Here is a tiny trained network, its code and every weight. The questions are about switching its units off for an input and a class, where a switched-off unit gives its printed mean instead of its output.

import numpy as np


def w(rows, s, z=0):
    codes = np.array(rows[::2]) - 128.0
    scale = np.full(codes.shape[1], s)
    scale[-1] = z or s
    return codes * scale


def f(y):
    return np.maximum(y, 0)


def log_softmax(a):
    a = a - a.max(-1, keepdims=True)
    return a - np.log(np.exp(a).sum(-1, keepdims=True))


def net(x, mask):
    res = np.array(x, float).reshape(1, 6) / 4 @ E
    y = f(res @ A[0][:, :-1].T + A[0][:, -1])
    res = res + np.where(mask, y, B[0][:, -1]) @ B[0][:, :-1]
    return log_softmax(res[-1] @ U[:, :-1].T + U[:, -1])


A, B = {}, {}
E = w([
[130,130,128],'x0',
[127,129,129],'x1',
[2,170,81],'x2',
[173,136,14],'x3',
[180,253,141],'x4',
[128,126,128],'x5',
],0.0087)
A[0] = w([
[123,39,135,77],'n1',
[95,163,77,136],'n2',
[181,111,53,103],'n3',
[158,187,88,152],'n4',
[78,44,149,100],'n5',
[198,205,99,36],'n6',
[122,140,43,89],'n7',
[88,43,92,103],'n8',
[68,185,98,138],'n9',
[59,125,129,105],'n10',
[220,217,72,155],'n11',
[189,109,5,57],'n12',
[17,122,68,124],'n13',
[116,124,204,38],'n14',
[184,124,147,57],'n15',
[237,67,84,149],'n16',
[141,102,50,82],'n17',
[184,133,53,176],'n18',
[161,113,138,255],'n19',
[124,177,159,140],'n20',
[97,115,54,138],'n21',
[17,149,66,180],'n22',
[149,139,60,61],'n23',
[181,140,152,114],'n24',
[98,79,127,38],'n25',
[213,89,84,143],'n26',
[162,149,34,68],'n27',
[168,96,210,169],'n28',
[139,129,49,83],'n29',
[142,193,111,130],'n30',
[143,81,135,200],'n31',
[95,137,185,59],'n32',
[137,178,144,35],'n33',
[222,152,147,186],'n34',
[166,207,163,29],'n35',
[86,93,129,89],'n36',
[113,65,80,119],'n37',
[121,198,197,145],'n38',
[177,200,113,128],'n39',
[132,164,155,108],'n40',
[115,124,170,18],'n41',
[131,25,61,73],'n42',
[82,148,117,89],'n43',
[156,111,65,62],'n44',
],0.013,0.0048)
B[0] = w([
[222,174,75,185],'n1',
[85,2,100,182],'n2',
[128,164,249,184],'n3',
[108,60,91,186],'n4',
[242,204,89,202],'n5',
[187,136,97,186],'n6',
[108,68,245,181],'n7',
[209,196,65,202],'n8',
[97,37,193,197],'n9',
[104,55,139,178],'n10',
[109,126,73,228],'n11',
[188,158,243,207],'n12',
[105,87,151,230],'n13',
[156,216,253,165],'n14',
[151,69,155,157],'n15',
[68,37,119,219],'n16',
[138,207,177,174],'n17',
[66,192,135,202],'n18',
[6,51,160,188],'n19',
[200,61,82,167],'n20',
[85,101,57,188],'n21',
[110,38,175,246],'n22',
[248,164,240,166],'n23',
[92,71,176,166],'n24',
[184,139,121,156],'n25',
[16,58,117,197],'n26',
[160,165,213,188],'n27',
[18,92,76,204],'n28',
[140,174,231,175],'n29',
[175,110,49,176],'n30',
[52,128,79,181],'n31',
[235,161,249,161],'n32',
[207,115,75,147],'n33',
[36,105,139,207],'n34',
[217,126,87,172],'n35',
[194,173,110,164],'n36',
[177,196,41,184],'n37',
[149,128,54,192],'n38',
[174,86,56,189],'n39',
[151,114,115,152],'n40',
[250,199,230,140],'n41',
[192,154,66,202],'n42',
[183,89,127,161],'n43',
[140,199,213,162],'n44',
],0.004,0.011)
U = w([
[125,131,66,235],'0',
[176,172,173,80],'1',
[111,134,50,215],'2',
[107,65,64,2],'3',
[193,145,2,47],'4',
],0.015,0.0098)

Each question gives the input, the list of numbers given to net, and the class t.
The units are the neurons (one row each of A and B). Each row of codes is followed by its name. A weight is (code - 128) times the scale printed after its matrix; where a second scale follows, it is the last column's (A, B and U).
mask holds one flag per neuron, in row order. A switched-off neuron (its flag False) gives its mean, the last column of its row in B, instead of its output. The means were averaged over made-up inputs and are rounded, as every weight is.
A unit's drop is (log p(t) with every unit on - log p(t) with that unit switched off) / (log p(t) with every unit on - log p(t) with every unit switched off).
The circuit of an input: a set's keep is (log p(t) with only the set's units on - log p(t) with every unit switched off) / (log p(t) with every unit on - log p(t) with every unit switched off). Starting from the 12 units with the biggest drops (on a tie, the unit counted first), units are removed one at a time, each time the one whose removal leaves the highest keep (on an exact tie, the one counted first), for as long as the keep stays at least 0.8.
circuit, biggest first: the units of the circuit, biggest drop first
unit that matters most: the unit with the biggest drop
k most important neurons: the k neurons with the biggest drops, biggest first
drop of u: that unit's drop, to one decimal
input [1,1,-1,6,2,4], class 1: most important neuron	n12
input [0,-2,-7,4,0,-5], class 3: circuit, biggest first	n16, n26
input [0,4,-2,6,-6,4], class 1: circuit, biggest first	n12, n3, n44
input [4,-3,7,-6,1,-5], class 3: circuit, biggest first	n22, n9
input [-1,-6,8,-6,-1,-4], class 3: 2 most important neurons	n22, n10
input [7,4,6,-7,-8,3], class 4: circuit, biggest first	n5, n8, n1
input [-8,0,-4,-8,-6,-6], class 1: 2 most important neurons	n14, n32
input [3,6,-1,-8,8,-8], class 0: 3 most important neurons	n38, n28, n12
input [4,-1,-3,7,-5,2], class 1: 2 most important neurons	n12, n3
input [1,5,-6,4,2,2], class 3: 2 most important neurons	n16, n26
input [0,8,-6,6,6,-8], class 0: 2 most important neurons	n11, n26
input [5,6,6,7,5,-5], class 1: drop of n23	0.3
input [2,1,-4,-8,-8,-7], class 1: drop of n14	0.7
input [-6,0,3,-6,7,3], class 4: unit that matters most	n38
input [-5,6,-1,6,-8,3], class 4: drop of n42	0.4
